In the rows, 128 means zero.
Each row has a class, written after it.
129, 105, 115, 129, 128, 139, 122, 88, 128, 120, 140, 135, 139, 128, 135, 125, 127, 120, 128, 126, 128, 123, 132, 102, 127, 143, 136, 127, 144, 141, 105, 118, 131
Q_682
117, 89, 123, 109, 142, 139, 122, 101, 134, 116, 139, 154, 128, 118, 129, 122, 151, 127, 122, 119, 148, 126, 138, 98, 117, 126, 135, 125, 136, 139, 77, 126, 152
Q_729
115, 141, 118, 112, 143, 148, 126, 130, 101, 120, 119, 145, 129, 105, 136, 124, 118, 125, 133, 103, 126, 126, 152, 124, 125, 124, 113, 144, 140, 150, 127, 133, 122
Q_260
133, 115, 125, 117, 135, 136, 129, 89, 123, 117, 138, 131, 125, 99, 138, 126, 124, 132, 122, 117, 142, 119, 132, 108, 137, 136, 126, 121, 132, 128, 98, 113, 154
Q_781
122, 135, 149, 120, 134, 128, 119, 137, 131, 90, 128, 127, 120, 145, 143, 126, 133, 125, 116, 147, 158, 136, 157, 126, 155, 123, 104, 106, 136, 115, 157, 148, 134
Q_167
122, 141, 100, 120, 139, 163, 129, 134, 90, 128, 117, 150, 118, 94, 152, 116, 114, 131, 144, 104, 125, 121, 159, 129, 134, 147, 113, 160, 150, 149, 131, 131, 140
Q_931
118, 131, 147, 123, 122, 123, 117, 138, 131, 113, 129, 130, 127, 141, 136, 125, 124, 125, 126, 139, 150, 142, 153, 141, 142, 112, 128, 99, 136, 130, 159, 138, 126
Q_260
120, 117, 130, 120, 142, 135, 138, 106, 115, 88, 131, 123, 131, 133, 127, 138, 132, 125, 123, 111, 146, 110, 139, 99, 135, 115, 115, 127, 133, 120, 111, 118, 125
Q_167
100, 131, 141, 127, 130, 123, 105, 132, 139, 116, 132, 133, 121, 147, 129, 117, 142, 117, 113, 156, 148, 146, 141, 134, 148, 117, 134, 83, 138, 142, 146, 165, 130
Q_729
117, 127, 165, 134, 98, 130, 116, 177, 125, 97, 139, 141, 129, 176, 126, 115, 109, 141, 126, 121, 145, 108, 136, 150, 183, 116, 161, 131, 166, 148, 238, 140, 54
Q_931
116, 114, 121, 114, 126, 134, 136, 115, 134, 108, 133, 121, 132, 105, 137, 139, 135, 126, 127, 109, 126, 106, 122, 106, 151, 111, 142, 129, 117, 124, 128, 115, 130
Q_586
101, 110, 120, 122, 126, 139, 125, 100, 126, 122, 127, 134, 129, 124, 139, 127, 139, 125, 118, 123, 127, 120, 159, 117, 123, 121, 120, 121, 135, 136, 101, 112, 165
Q_931
118, 99, 130, 116, 127, 135, 132, 95, 128, 111, 135, 146, 140, 121, 129, 125, 137, 134, 127, 127, 136, 110, 137, 111, 134, 131, 133, 134, 143, 140, 85, 104, 147
Q_931
129, 127, 111, 128, 152, 150, 140, 114, 122, 126, 132, 115, 110, 102, 140, 119, 86, 142, 118, 92, 132, 135, 125, 125, 160, 132, 121, 147, 170, 135, 135, 124, 128
Q_781
145, 161, 109, 127, 133, 160, 141, 146, 98, 127, 128, 148, 101, 86, 148, 121, 117, 128, 134, 86, 128, 120, 132, 122, 146, 148, 135, 156, 131, 139, 128, 129, 122
Q_781
135, 100, 126, 111, 138, 132, 118, 103, 123, 131, 131, 140, 132, 129, 134, 122, 157, 124, 140, 122, 134, 121, 152, 97, 105, 135, 138, 117, 146, 149, 136, 118, 128
Q_729
133, 145, 120, 116, 145, 161, 129, 135, 90, 94, 130, 146, 109, 116, 136, 133, 109, 125, 125, 100, 137, 128, 142, 114, 148, 127, 113, 157, 165, 133, 125, 140, 117
Q_167
110, 145, 102, 126, 149, 146, 119, 116, 109, 123, 126, 137, 117, 114, 144, 117, 119, 127, 128, 106, 127, 130, 149, 138, 137, 147, 112, 140, 145, 138, 159, 143, 116
Q_871
106, 117, 140, 135, 118, 122, 134, 131, 130, 122, 123, 111, 120, 144, 142, 121, 113, 136, 120, 151, 145, 136, 156, 156, 154, 108, 111, 109, 150, 116, 178, 134, 136
Q_931
114, 106, 115, 131, 129, 143, 127, 92, 135, 109, 139, 124, 132, 126, 140, 129, 132, 125, 121, 120, 140, 126, 141, 100, 134, 129, 128, 116, 136, 132, 98, 118, 136
Q_682
129, 143, 104, 133, 138, 148, 127, 130, 98, 132, 129, 131, 111, 108, 144, 125, 104, 131, 141, 93, 128, 121, 138, 127, 139, 135, 116, 143, 135, 139, 133, 136, 123
Q_781
125, 133, 143, 127, 127, 121, 106, 138, 137, 121, 133, 124, 122, 139, 128, 120, 138, 124, 112, 146, 139, 143, 131, 138, 144, 122, 131, 113, 144, 125, 169, 139, 117
Q_729
114, 127, 109, 108, 148, 146, 129, 133, 100, 112, 125, 136, 124, 103, 144, 127, 113, 133, 133, 99, 128, 122, 140, 128, 128, 132, 98, 149, 142, 141, 145, 142, 126
Q_586
130, 131, 109, 121, 138, 156, 127, 150, 97, 131, 127, 139, 113, 102, 142, 112, 100, 134, 132, 96, 126, 119, 140, 122, 133, 145, 125, 155, 143, 141, 137, 143, 117
Q_188
122, 130, 104, 140, 127, 149, 135, 135, 96, 122, 122, 143, 117, 100, 147, 125, 110, 134, 145, 111, 127, 124, 147, 140, 132, 125, 93, 168, 128, 133, 129, 132, 142
Q_931
117, 105, 118, 137, 121, 142, 118, 80, 137, 123, 140, 131, 130, 115, 136, 127, 136, 125, 112, 135, 125, 127, 137, 101, 128, 131, 109, 132, 133, 135, 88, 115, 147
Q_682
124, 138, 101, 135, 128, 150, 127, 134, 104, 135, 113, 143, 125, 113, 154, 126, 133, 122, 163, 117, 113, 110, 158, 122, 135, 131, 108, 153, 130, 159, 151, 137, 118
Q_931
108, 131, 104, 119, 141, 150, 115, 138, 91, 108, 130, 134, 119, 111, 134, 117, 102, 131, 133, 98, 135, 128, 151, 134, 135, 133, 127, 144, 142, 139, 134, 150, 127
Q_188
107, 138, 146, 133, 126, 121, 113, 131, 123, 96, 129, 127, 123, 159, 126, 124, 126, 124, 124, 150, 153, 136, 160, 138, 160, 113, 123, 105, 135, 128, 176, 160, 119
Q_167
137, 154, 105, 128, 139, 149, 127, 144, 107, 119, 125, 139, 114, 98, 151, 127, 114, 127, 136, 94, 119, 127, 127, 132, 138, 141, 120, 157, 126, 123, 141, 132, 122
Q_871
103, 163, 115, 121, 147, 156, 114, 122, 94, 112, 128, 141, 117, 118, 126, 127, 118, 127, 122, 95, 131, 115, 148, 127, 143, 132, 110, 157, 149, 140, 140, 146, 105
Q_167
119, 131, 138, 130, 131, 122, 105, 131, 139, 116, 132, 120, 121, 147, 132, 117, 125, 132, 116, 140, 148, 145, 151, 132, 149, 129, 123, 99, 140, 139, 149, 142, 131
Q_781
109, 127, 100, 112, 139, 155, 126, 132, 101, 115, 124, 144, 116, 95, 140, 129, 125, 127, 130, 107, 131, 123, 149, 120, 133, 121, 108, 150, 131, 140, 129, 146, 131
Q_586
124, 89, 138, 83, 146, 151, 102, 113, 159, 117, 135, 140, 117, 106, 145, 137, 138, 143, 107, 127, 133, 151, 148, 91, 134, 103, 107, 118, 190, 165, 128, 131, 140
Q_586
119, 140, 167, 61, 124, 132, 136, 110, 65, 54, 136, 181, 130, 72, 144, 138, 110, 118, 142, 99, 114, 150, 149, 138, 107, 114, 130, 113, 140, 163, 93, 136, 218
Q_260
111, 128, 97, 128, 141, 151, 127, 137, 108, 107, 125, 137, 121, 101, 135, 119, 116, 131, 138, 100, 129, 122, 147, 123, 148, 127, 124, 162, 129, 146, 128, 146, 118
Q_188
118, 146, 98, 130, 139, 141, 114, 129, 107, 112, 124, 141, 123, 111, 135, 122, 126, 124, 135, 115, 133, 126, 143, 137, 141, 138, 123, 153, 116, 121, 143, 139, 116
Q_871
119, 99, 128, 118, 124, 135, 124, 108, 130, 110, 132, 140, 132, 125, 140, 129, 139, 133, 125, 128, 136, 121, 151, 116, 130, 124, 118, 134, 137, 129, 98, 105, 160
Q_931
96, 121, 122, 156, 110, 102, 123, 83, 109, 130, 127, 126, 138, 126, 98, 137, 143, 153, 181, 154, 134, 138, 159, 143, 110, 86, 103, 136, 106, 170, 142, 145, 101
Q_682
101, 131, 134, 110, 133, 129, 95, 156, 138, 107, 124, 115, 126, 130, 137, 124, 119, 130, 109, 145, 145, 144, 147, 132, 155, 110, 113, 98, 134, 133, 164, 161, 131
Q_586
116, 138, 108, 102, 144, 147, 132, 145, 100, 115, 121, 139, 124, 103, 144, 129, 117, 128, 140, 98, 123, 119, 139, 127, 135, 130, 120, 148, 137, 146, 147, 146, 119
Q_586
119, 147, 99, 129, 143, 148, 119, 130, 112, 114, 123, 139, 117, 107, 143, 124, 124, 128, 133, 105, 121, 131, 144, 129, 141, 138, 114, 156, 132, 134, 134, 135, 122
Q_871
126, 150, 112, 126, 142, 151, 136, 137, 96, 112, 125, 148, 112, 130, 134, 130, 119, 125, 144, 98, 134, 122, 149, 128, 143, 129, 127, 160, 147, 137, 143, 146, 108
Q_167
119, 104, 129, 115, 140, 131, 125, 121, 138, 100, 124, 139, 126, 123, 144, 126, 146, 133, 114, 131, 132, 133, 154, 106, 124, 127, 89, 130, 122, 129, 94, 125, 154
Q_871
121, 142, 109, 129, 142, 149, 111, 136, 106, 123, 129, 131, 120, 97, 134, 119, 114, 128, 134, 100, 128, 127, 124, 121, 141, 127, 127, 144, 135, 140, 144, 143, 118
Q_729
110, 147, 92, 138, 132, 155, 121, 114, 106, 117, 132, 121, 125, 102, 142, 134, 110, 127, 144, 96, 125, 126, 135, 128, 146, 120, 122, 153, 134, 134, 136, 136, 109
Q_682
127, 155, 112, 126, 143, 152, 130, 135, 93, 124, 122, 142, 118, 114, 140, 125, 111, 121, 136, 100, 126, 110, 140, 123, 138, 138, 111, 160, 130, 127, 138, 145, 118
Q_167
126, 108, 116, 128, 135, 141, 119, 100, 124, 116, 136, 128, 120, 111, 138, 130, 143, 121, 123, 123, 137, 128, 135, 97, 129, 121, 121, 117, 137, 127, 97, 119, 147
Q_729
107, 137, 110, 111, 147, 152, 104, 128, 102, 118, 131, 152, 125, 107, 144, 112, 109, 118, 126, 111, 123, 121, 140, 134, 138, 150, 116, 141, 145, 151, 136, 165, 128
Q_188
100, 110, 116, 120, 131, 139, 133, 112, 114, 119, 129, 128, 120, 123, 131, 124, 144, 125, 111, 119, 139, 113, 160, 119, 120, 123, 117, 127, 125, 119, 111, 126, 132
Q_188
128, 126, 110, 124, 147, 145, 135, 113, 101, 112, 131, 138, 111, 104, 147, 120, 116, 141, 130, 100, 141, 135, 149, 128, 118, 144, 97, 140, 146, 126, 130, 124, 136
Q_871
106, 132, 148, 119, 118, 124, 117, 129, 135, 113, 127, 134, 128, 137, 131, 127, 137, 124, 118, 144, 145, 135, 157, 140, 148, 105, 129, 106, 130, 127, 149, 134, 126
Q_260
111, 141, 102, 104, 149, 154, 127, 138, 106, 124, 124, 139, 121, 95, 149, 127, 113, 129, 140, 96, 128, 119, 137, 129, 140, 133, 117, 143, 139, 144, 143, 152, 123
Q_586
132, 107, 113, 135, 129, 132, 130, 104, 133, 97, 135, 125, 128, 122, 135, 132, 143, 134, 131, 117, 141, 122, 139, 98, 142, 129, 132, 130, 120, 115, 99, 98, 132
Q_871
126, 127, 143, 134, 126, 114, 112, 119, 130, 112, 136, 114, 120, 140, 130, 120, 115, 133, 122, 137, 147, 149, 145, 134, 140, 124, 127, 87, 142, 146, 166, 138, 136
Q_781
181, 142, 126, 105, 182, 98, 128, 174, 131, 132, 113, 89, 158, 137, 115, 113, 124, 156, 148, 98, 158, 139, 106, 153, 94, 156, 136, 163, 158, 118, 242, 100, 41
Q_729
104, 115, 134, 112, 132, 121, 112, 143, 137, 113, 125, 127, 128, 142, 132, 125, 133, 130, 117, 147, 144, 140, 151, 131, 136, 117, 118, 102, 130, 137, 146, 153, 137
Q_586
119, 137, 104, 119, 137, 156, 123, 140, 105, 133, 130, 139, 109, 100, 137, 123, 106, 129, 131, 95, 126, 128, 137, 135, 140, 124, 143, 154, 145, 136, 139, 148, 119
Q_188
116, 99, 123, 111, 136, 136, 124, 103, 132, 96, 138, 136, 133, 110, 142, 118, 129, 130, 130, 120, 142, 119, 146, 113, 149, 134, 139, 124, 130, 131, 115, 130, 151
Q_188
118, 136, 104, 110, 141, 153, 129, 141, 103, 121, 126, 133, 117, 96, 147, 131, 106, 132, 137, 95, 126, 124, 134, 130, 142, 124, 119, 150, 142, 134, 146, 143, 125
Q_586
127, 117, 116, 128, 135, 135, 129, 106, 134, 103, 135, 135, 123, 119, 137, 134, 141, 127, 125, 116, 133, 130, 133, 108, 137, 129, 128, 127, 131, 128, 99, 113, 135
Q_871
104, 107, 130, 111, 128, 137, 123, 101, 126, 121, 130, 132, 131, 129, 138, 132, 140, 127, 112, 123, 131, 117, 152, 117, 118, 118, 116, 115, 142, 128, 99, 108, 156
Q_931
133, 118, 108, 129, 127, 155, 118, 117, 126, 143, 126, 145, 105, 93, 154, 130, 160, 113, 125, 125, 121, 128, 151, 92, 116, 121, 106, 135, 116, 127, 94, 129, 162
Q_729
